Here is a tiny trained network, its code and every weight. The questions are about switching its units off for an input and a target symbol, where a switched-off unit gives its printed mean instead of its output.

import numpy as np


def w(rows, s, z=0):
    codes = np.array(rows[::2]) - 128.0
    scale = np.full(codes.shape[1], s)
    scale[-1] = z or s
    return codes * scale


def norm(h):
    return h / np.sqrt((h * h).mean(-1, keepdims=True) + 1e-5)


def f(y):
    return y / 2 * (1 + np.tanh(0.7978845608 * (y + 0.044715 * y**3)))


def softmax(a):
    e = np.exp(a - a.max(-1, keepdims=True))
    return e / e.sum(-1, keepdims=True)


def log_softmax(a):
    a = a - a.max(-1, keepdims=True)
    return a - np.log(np.exp(a).sum(-1, keepdims=True))


def net(x, mask):
    ids = ['αβεμξπστφψω'.index(c) for c in x.split()]
    T = len(ids)
    res = E[ids] + P[:T]
    r = norm(res)
    for j in range(2):
        rows = slice(3 * j, 3 * j + 3)
        q, k, v = (r @ M[0][rows].T for M in (Q, K, V))
        z = softmax(np.where(np.tri(T) > 0, q @ k.T / 3**0.5, -1e9)) @ v
        o = O[0][rows]
        res = res + np.where(mask[j], z, o[:, -1]) @ o[:, :-1]
    y = f(norm(res) @ A[0][:, :-1].T + A[0][:, -1])
    res = res + np.where(mask[2:10], y, B[0][:, -1]) @ B[0][:, :-1]
    return log_softmax(norm(res)[-1] @ U[:, :-1].T + U[:, -1])


Q, K, V, O, A, B = {}, {}, {}, {}, {}, {}
E = w([
[92,83,142],'α',
[87,78,139],'β',
[109,168,97],'ε',
[149,132,176],'μ',
[93,135,136],'ξ',
[172,113,151],'π',
[172,114,103],'σ',
[135,6,155],'τ',
[138,116,141],'φ',
[103,145,124],'ψ',
[106,119,102],'ω',
],0.021)
P = w([
[92,2,113],'0',
[67,19,105],'1',
[85,28,111],'2',
[100,60,114],'3',
[113,76,114],'4',
[126,95,108],'5',
[127,102,118],'6',
[122,104,105],'7',
[122,100,99],'8',
],0.0076)
Q[0] = w([
[183,135,51],'h1',
[7,45,173],'h1',
[67,93,247],'h1',
[212,168,254],'h2',
[174,212,227],'h2',
[147,208,250],'h2',
],0.0086)
K[0] = w([
[2,85,150],'h1',
[164,215,140],'h1',
[188,179,88],'h1',
[68,67,133],'h2',
[29,90,141],'h2',
[47,83,118],'h2',
],0.0095)
V[0] = w([
[160,87,41],'h1',
[116,177,231],'h1',
[79,164,109],'h1',
[88,148,188],'h2',
[110,196,6],'h2',
[52,162,143],'h2',
],0.011)
O[0] = w([
[255,116,69,190],'h1',
[61,145,233,29],'h1',
[45,122,35,98],'h1',
[92,112,163,96],'h2',
[114,66,44,3],'h2',
[17,106,116,91],'h2',
],0.0073,0.0051)
A[0] = w([
[212,85,84,101],'n1',
[165,108,108,120],'n2',
[45,183,105,222],'n3',
[160,115,70,30],'n4',
[41,84,95,98],'n5',
[250,74,125,68],'n6',
[200,179,243,178],'n7',
[160,122,122,1],'n8',
],0.011,0.0034)
B[0] = w([
[101,233,130,226],'n1',
[133,165,174,160],'n2',
[105,186,109,164],'n3',
[96,127,101,148],'n4',
[166,209,137,177],'n5',
[103,190,88,255],'n6',
[96,254,129,237],'n7',
[125,125,188,119],'n8',
],0.0074,0.0065)
U = w([
[134,96,134,98],'α',
[126,84,131,232],'β',
[118,92,51,102],'ε',
[130,149,200,126],'μ',
[69,126,118,254],'ξ',
[179,174,165,20],'π',
[252,161,87,57],'σ',
[192,105,156,195],'τ',
[157,156,146,56],'φ',
[111,127,106,87],'ψ',
[140,119,93,111],'ω',
],0.015,0.0062)

Each question gives the input, a string of symbols that net reads in full, and the target symbol t.
The units are the heads (3 rows each of Q, K, V and O) and the neurons (one row each of A and B). Each row of codes is followed by its name. A weight is (code - 128) times the scale printed after its matrix; where a second scale follows, it is the last column's (O, A, B and U).
mask holds one flag per unit, heads first, then neurons. A switched-off unit (its flag False) gives its mean, the last column of its rows in O or B, instead of its output. The means were averaged over made-up inputs and are rounded, as every weight is.
A unit's drop is (log p(t) with every unit on - log p(t) with that unit switched off) / (log p(t) with every unit on - log p(t) with every unit switched off).
The circuit of an input: a set's keep is (log p(t) with only the set's units on - log p(t) with every unit switched off) / (log p(t) with every unit on - log p(t) with every unit switched off). Starting from all 10 units, units are removed one at a time, each time the one whose removal leaves the highest keep (on an exact tie, the one counted first), for as long as the keep stays at least 0.8.
units of the circuit, in order: the units of the circuit, biggest drop first
unit that matters most: the unit with the biggest drop
top k neurons: the k neurons with the biggest drops, biggest first
which heads matter: for each layer, one digit per head in row order, 1 if its drop is at least 0.15 and else 0, layers parted by /
drop when u is switched off: that unit's drop, to one decimal
input β σ β α, target σ: unit that matters most : h1
input ξ ε ε ξ ξ, target ε: which heads matter : 01
input ψ σ ψ, target σ: which heads matter : 11
input ε β α, target ε: which heads matter : 10
input β φ β β β, target β: top 2 neurons : (n7 n1)
input ε σ ξ σ τ α τ, target σ: top 2 neurons : (n1 n6)
input μ ξ ξ, target μ: units of the circuit, in order : (h2 n6)
input ξ μ β σ ξ ξ τ, target σ: units of the circuit, in order : (n6 n1)
input ξ ξ β τ ε φ ε β, target ε: which heads matter : 00
input α μ α, target μ: which heads matter : 01
input β β ξ ε ψ, target ε: which heads matter : 01
input μ τ ψ ξ ξ ξ ξ μ, target ξ: which heads matter : 11
input ξ α ξ μ β ξ ξ β, target μ: which heads matter : 01
input β ξ φ ω σ β β, target σ: units of the circuit, in order : (h1)
input σ μ β β σ π ψ σ ξ, target σ: drop when h2 is switched off : 0.3
input ξ β ε, target ε: drop when n1 is switched off : 0.1
input α μ ξ β, target μ: drop when h2 is switched off : 0.4
